Below is a small trained network, with its code and all its weights. Each question gives an input and a class and asks what happens when units are switched off, that is, made to give their printed mean instead of their output.

import numpy as np


def w(rows, s, z=0):
    codes = np.array(rows[::2]) - 128.0
    scale = np.full(codes.shape[1], s)
    scale[-1] = z or s
    return codes * scale


def norm(h):
    return h / np.sqrt((h * h).mean(-1, keepdims=True) + 1e-5)


def f(y):
    return y / 2 * (1 + np.tanh(0.7978845608 * (y + 0.044715 * y**3)))


def log_softmax(a):
    a = a - a.max(-1, keepdims=True)
    return a - np.log(np.exp(a).sum(-1, keepdims=True))


def net(x, mask):
    res = np.array(x, float).reshape(1, 4) / 4 @ E
    u = 0
    for l in range(4):
        y = f(norm(res) @ A[l][:, :-1].T + A[l][:, -1])
        res = res + np.where(mask[u : u + 10], y, B[l][:, -1]) @ B[l][:, :-1]
        u += 10
    return log_softmax(norm(res)[-1] @ U[:, :-1].T + U[:, -1])


A, B = {}, {}
E = w([
[34,125,155],'x0',
[145,139,2],'x1',
[130,52,119],'x2',
[112,122,160],'x3',
],0.0067)
A[0] = w([
[98,186,140,52],'L0N1',
[113,164,141,91],'L0N2',
[163,122,164,71],'L0N3',
[187,159,71,89],'L0N4',
[205,110,212,78],'L0N5',
[254,74,145,2],'L0N6',
[103,95,153,64],'L0N7',
[82,10,87,143],'L0N8',
[140,125,147,117],'L0N9',
[155,124,144,110],'L0N10',
],0.012,0.0023)
B[0] = w([
[31,147,179,153],'L0N1',
[88,142,145,136],'L0N2',
[144,115,157,134],'L0N3',
[220,116,28,239],'L0N4',
[121,102,246,209],'L0N5',
[183,16,121,222],'L0N6',
[187,105,65,142],'L0N7',
[24,56,102,253],'L0N8',
[142,119,120,127],'L0N9',
[153,120,151,129],'L0N10',
],0.012,0.0039)
A[1] = w([
[7,238,50,65],'L1N1',
[66,83,101,211],'L1N2',
[100,95,149,100],'L1N3',
[157,97,145,81],'L1N4',
[58,211,198,203],'L1N5',
[26,8,56,223],'L1N6',
[31,70,160,251],'L1N7',
[175,167,55,134],'L1N8',
[123,117,110,104],'L1N9',
[33,146,14,94],'L1N10',
],0.012,0.0024)
B[1] = w([
[33,188,98,199],'L1N1',
[172,140,118,187],'L1N2',
[167,143,135,147],'L1N3',
[103,145,154,133],'L1N4',
[134,162,217,194],'L1N5',
[250,145,111,255],'L1N6',
[215,166,89,233],'L1N7',
[97,112,46,173],'L1N8',
[133,146,135,132],'L1N9',
[175,179,185,206],'L1N10',
],0.022,0.0092)
A[2] = w([
[144,150,122,125],'L2N1',
[132,48,51,81],'L2N2',
[81,133,162,43],'L2N3',
[116,173,171,106],'L2N4',
[91,117,41,6],'L2N5',
[131,120,138,117],'L2N6',
[153,93,165,84],'L2N7',
[140,99,144,72],'L2N8',
[93,100,152,100],'L2N9',
[123,5,155,29],'L2N10',
],0.017,0.0015)
B[2] = w([
[132,139,93,182],'L2N1',
[20,233,221,255],'L2N2',
[159,167,103,134],'L2N3',
[94,194,100,205],'L2N4',
[85,85,30,204],'L2N5',
[137,111,125,126],'L2N6',
[130,89,191,170],'L2N7',
[123,101,155,133],'L2N8',
[138,98,94,107],'L2N9',
[73,3,77,162],'L2N10',
],0.016,0.0047)
A[3] = w([
[60,116,38,141],'L3N1',
[118,134,115,136],'L3N2',
[120,62,97,102],'L3N3',
[124,3,133,31],'L3N4',
[187,115,114,130],'L3N5',
[124,111,121,109],'L3N6',
[140,78,174,130],'L3N7',
[74,206,72,255],'L3N8',
[133,159,97,129],'L3N9',
[123,198,90,203],'L3N10',
],0.016,0.0026)
B[3] = w([
[188,28,124,202],'L3N1',
[123,114,131,134],'L3N2',
[126,127,208,140],'L3N3',
[167,7,191,159],'L3N4',
[148,150,70,186],'L3N5',
[126,135,147,122],'L3N6',
[80,171,111,148],'L3N7',
[64,63,33,255],'L3N8',
[106,109,92,170],'L3N9',
[92,59,65,236],'L3N10',
],0.019,0.0083)
U = w([
[62,37,3,55],'0',
[9,219,96,30],'1',
[221,154,100,248],'2',
[110,205,239,57],'3',
[128,14,191,165],'4',
[175,161,53,217],'5',
],0.017,0.0016)

Each question gives the input, the list of numbers given to net, and the class t.
The units are the neurons (one row each of A and B). Each row of codes is followed by its name. A weight is (code - 128) times the scale printed after its matrix; where a second scale follows, it is the last column's (A, B and U).
mask holds one flag per neuron, layer by layer. A switched-off neuron (its flag False) gives its mean, the last column of its row in B, instead of its output. The means were averaged over made-up inputs and are rounded, as every weight is.
A unit's drop is (log p(t) with every unit on - log p(t) with that unit switched off) / (log p(t) with every unit on - log p(t) with every unit switched off).
The circuit of an input: a set's keep is (log p(t) with only the set's units on - log p(t) with every unit switched off) / (log p(t) with every unit on - log p(t) with every unit switched off). Starting from the 12 units with the biggest drops (on a tie, the unit counted first), units are removed one at a time, each time the one whose removal leaves the highest keep (on an exact tie, the one counted first), for as long as the keep stays at least 0.8.
units of the circuit, in order: the units of the circuit, biggest drop first
top k neurons: the k neurons with the biggest drops, biggest first
k most important neurons of layer l: the k neurons of layer l with the biggest drops, biggest first
drop when u is switched off: that unit's drop, to one decimal
input [4,6,2,8], class 2: units of the circuit, in order -> (L1N6)
input [5,3,-3,-4], class 1: units of the circuit, in order -> (L1N1; L0N6)
input [-2,-8,3,1], class 4: top 2 neurons -> (L1N1; L1N10)
input [3,-5,1,-2], class 3: top 4 neurons -> (L1N1; L0N6; L0N8; L1N5)
input [-2,-3,0,4], class 3: top 2 neurons -> (L0N5; L0N4)
input [-1,-5,-8,-8], class 3: 2 most important neurons of layer 0 -> (L0N5; L0N8)
input [-2,-4,2,4], class 4: top 3 neurons -> (L1N1; L1N10; L1N6)
input [8,-7,-4,-2], class 1: top 2 neurons -> (L0N6; L1N6)
input [6,2,-4,1], class 1: 2 most important neurons of layer 1 -> (L1N1; L1N5)
input [5,3,-5,-7], class 1: 2 most important neurons of layer 1 -> (L1N10; L1N5)
input [3,-6,1,2], class 3: 2 most important neurons of layer 1 -> (L1N1; L1N6)
input [-8,1,-7,6], class 0: top 2 neurons -> (L0N4; L2N2)
input [6,-6,-7,4], class 1: 2 most important neurons of layer 1 -> (L1N6; L1N10)
input [-8,4,0,1], class 0: top neuron -> (L2N2)
input [-3,-3,-8,-5], class 3: top 2 neurons -> (L1N5; L1N1)
input [7,-4,-6,6], class 1: 2 most important neurons of layer 1 -> (L1N5; L1N6)
input [-3,-5,-2,-5], class 4: 3 most important neurons of layer 1 -> (L1N1; L1N10; L1N6)
input [8,-3,-7,7], class 1: drop when L1N5 is switched off -> 0.3
input [0,-1,-8,6], class 1: drop when L1N5 is switched off -> 0.3
input [3,4,7,-1], class 2: most important neuron of layer 1 -> (L1N6)
input [8,2,-6,-1], class 1: drop when L1N5 is switched off -> 0.2
